Below are the code and all the weights of a small trained network. Each question names an input and a class and asks about switching units off, where a switched-off unit gives its printed mean instead of its output.

import numpy as np


def w(rows, s, z=0):
    codes = np.array(rows[::2]) - 128.0
    scale = np.full(codes.shape[1], s)
    scale[-1] = z or s
    return codes * scale


def norm(h):
    return h / np.sqrt((h * h).mean(-1, keepdims=True) + 1e-5)


def f(y):
    return np.maximum(y, 0)


def log_softmax(a):
    a = a - a.max(-1, keepdims=True)
    return a - np.log(np.exp(a).sum(-1, keepdims=True))


def net(x, mask):
    res = np.array(x, float).reshape(1, 6) / 4 @ E
    u = 0
    for l in range(4):
        y = f(norm(res) @ A[l][:, :-1].T + A[l][:, -1])
        res = res + np.where(mask[u : u + 5], y, B[l][:, -1]) @ B[l][:, :-1]
        u += 5
    return log_softmax(norm(res)[-1] @ U[:, :-1].T + U[:, -1])


A, B = {}, {}
E = w([
[128,127,128,129,129],'x0',
[107,120,41,78,103],'x1',
[129,128,128,127,131],'x2',
[128,127,127,128,128],'x3',
[254,141,144,45,59],'x4',
[129,218,120,157,55],'x5',
],0.00096)
A[0] = w([
[217,128,155,69,106,193],'L0N0',
[90,40,94,139,143,89],'L0N1',
[71,154,182,143,176,107],'L0N2',
[47,104,64,154,125,89],'L0N3',
[253,123,23,37,80,2],'L0N4',
],0.0022,0.00046)
B[0] = w([
[207,103,177,154,126,226],'L0N0',
[108,66,141,111,160,179],'L0N1',
[109,77,122,134,73,191],'L0N2',
[253,183,77,137,153,191],'L0N3',
[52,145,165,116,130,255],'L0N4',
],0.0031,0.0018)
A[1] = w([
[226,132,61,56,114,114],'L1N0',
[143,80,85,57,38,2],'L1N1',
[70,74,175,153,191,2],'L1N2',
[136,110,104,254,149,248],'L1N3',
[121,182,110,174,63,244],'L1N4',
],0.0023,0.0006)
B[1] = w([
[4,107,126,196,176,194],'L1N0',
[36,173,223,192,67,169],'L1N1',
[156,177,101,139,16,203],'L1N2',
[104,131,185,78,113,250],'L1N3',
[179,196,197,61,241,226],'L1N4',
],0.0031,0.0016)
A[2] = w([
[116,161,137,43,147,218],'L2N0',
[175,200,74,132,136,156],'L2N1',
[119,72,2,138,121,3],'L2N2',
[60,192,19,141,195,94],'L2N3',
[89,94,131,108,47,99],'L2N4',
],0.0031,0.0006)
B[2] = w([
[159,104,70,233,157,254],'L2N0',
[180,13,82,206,67,185],'L2N1',
[63,128,89,51,206,170],'L2N2',
[220,112,102,127,116,230],'L2N3',
[91,84,113,253,162,203],'L2N4',
],0.0027,0.0013)
A[3] = w([
[222,103,163,58,110,2],'L3N0',
[92,254,180,121,149,86],'L3N1',
[109,12,188,162,117,53],'L3N2',
[130,122,172,148,224,76],'L3N3',
[124,125,237,106,57,196],'L3N4',
],0.0031,0.00049)
B[3] = w([
[191,60,182,22,191,172],'L3N0',
[65,251,134,53,135,213],'L3N1',
[141,105,144,211,7,243],'L3N2',
[3,176,109,103,39,198],'L3N3',
[113,117,49,110,187,250],'L3N4',
],0.0031,0.0024)
U = w([
[52,53,147,235,32,213],'0',
[40,236,144,92,130,250],'1',
[57,37,8,61,228,56],'2',
[254,145,16,222,164,39],'3',
[197,9,217,54,113,75],'4',
[231,176,201,39,193,67],'5',
],0.0071,0.0021)

Each question gives the input, the list of numbers given to net, and the class t.
The units are the neurons (one row each of A and B). Each row of codes is followed by its name. A weight is (code - 128) times the scale printed after its matrix; where a second scale follows, it is the last column's (A, B and U).
mask holds one flag per neuron, layer by layer. A switched-off neuron (its flag False) gives its mean, the last column of its row in B, instead of its output. The means were averaged over made-up inputs and are rounded, as every weight is.
A unit's drop is (log p(t) with every unit on - log p(t) with that unit switched off) / (log p(t) with every unit on - log p(t) with every unit switched off).
The circuit of an input: a set's keep is (log p(t) with only the set's units on - log p(t) with every unit switched off) / (log p(t) with every unit on - log p(t) with every unit switched off). Starting from the 12 units with the biggest drops (on a tie, the unit counted first), units are removed one at a time, each time the one whose removal leaves the highest keep (on an exact tie, the one counted first), for as long as the keep stays at least 0.8.
units of the circuit, in order: the units of the circuit, biggest drop first
most important unit: the unit with the biggest drop
k most important neurons: the k neurons with the biggest drops, biggest first
k most important neurons of layer l: the k neurons of layer l with the biggest drops, biggest first
drop when u is switched off: that unit's drop, to one decimal
input [-3,1,8,5,-2,1], class 3: units of the circuit, in order => L0N3
input [-1,3,6,7,-3,-1], class 2: 3 most important neurons of layer 0 => L0N1, L0N3, L0N4
input [-6,0,-3,3,2,7], class 5: units of the circuit, in order => L1N4, L3N3
input [8,1,8,1,-5,3], class 3: units of the circuit, in order => L0N3, L2N3
input [6,7,-6,3,-8,5], class 3: units of the circuit, in order => L0N3, L2N3
input [5,2,-8,6,7,-5], class 0: 2 most important neurons => L1N0, L1N4
input [-3,-4,-2,3,1,6], class 5: 2 most important neurons of layer 2 => L2N1, L2N4
input [8,3,4,0,7,4], class 1: 2 most important neurons => L1N0, L1N1
input [-2,1,0,0,-3,-2], class 2: 3 most important neurons => L0N0, L0N3, L2N2
input [-8,2,7,-3,-2,6], class 3: 2 most important neurons => L2N1, L2N0
input [-2,8,-7,-4,1,-3], class 0: 2 most important neurons => L1N1, L3N4
input [5,-1,-4,-7,2,-1], class 4: 3 most important neurons => L0N0, L3N0, L1N4
input [-6,-8,-2,-4,5,7], class 5: 2 most important neurons => L3N2, L3N0
input [-1,5,-6,3,1,-4], class 0: most important neuron => L1N1
input [0,-6,-8,1,1,7], class 5: 2 most important neurons of layer 3 => L3N0, L3N2
input [1,5,-5,4,5,-2], class 0: 2 most important neurons => L1N4, L2N4
input [6,1,2,3,6,0], class 0: 4 most important neurons => L1N4, L0N3, L1N0, L0N0
input [8,2,-4,8,-2,6], class 3: 2 most important neurons => L2N1, L2N0
input [7,1,-5,6,-4,7], class 3: 2 most important neurons of layer 0 => L0N3, L0N4
input [-3,4,-2,2,-2,6], class 3: most important unit => L2N1
input [5,1,7,-5,-7,1], class 3: 2 most important neurons of layer 0 => L0N0, L0N3
input [8,4,-3,1,2,-2], class 0: drop when L0N3 is switched off => 0.0
input [-2,5,6,-8,6,-2], class 0: drop when L2N4 is switched off => 0.1
input [6,-7,1,7,1,6], class 5: drop when L3N0 is switched off => 0.2
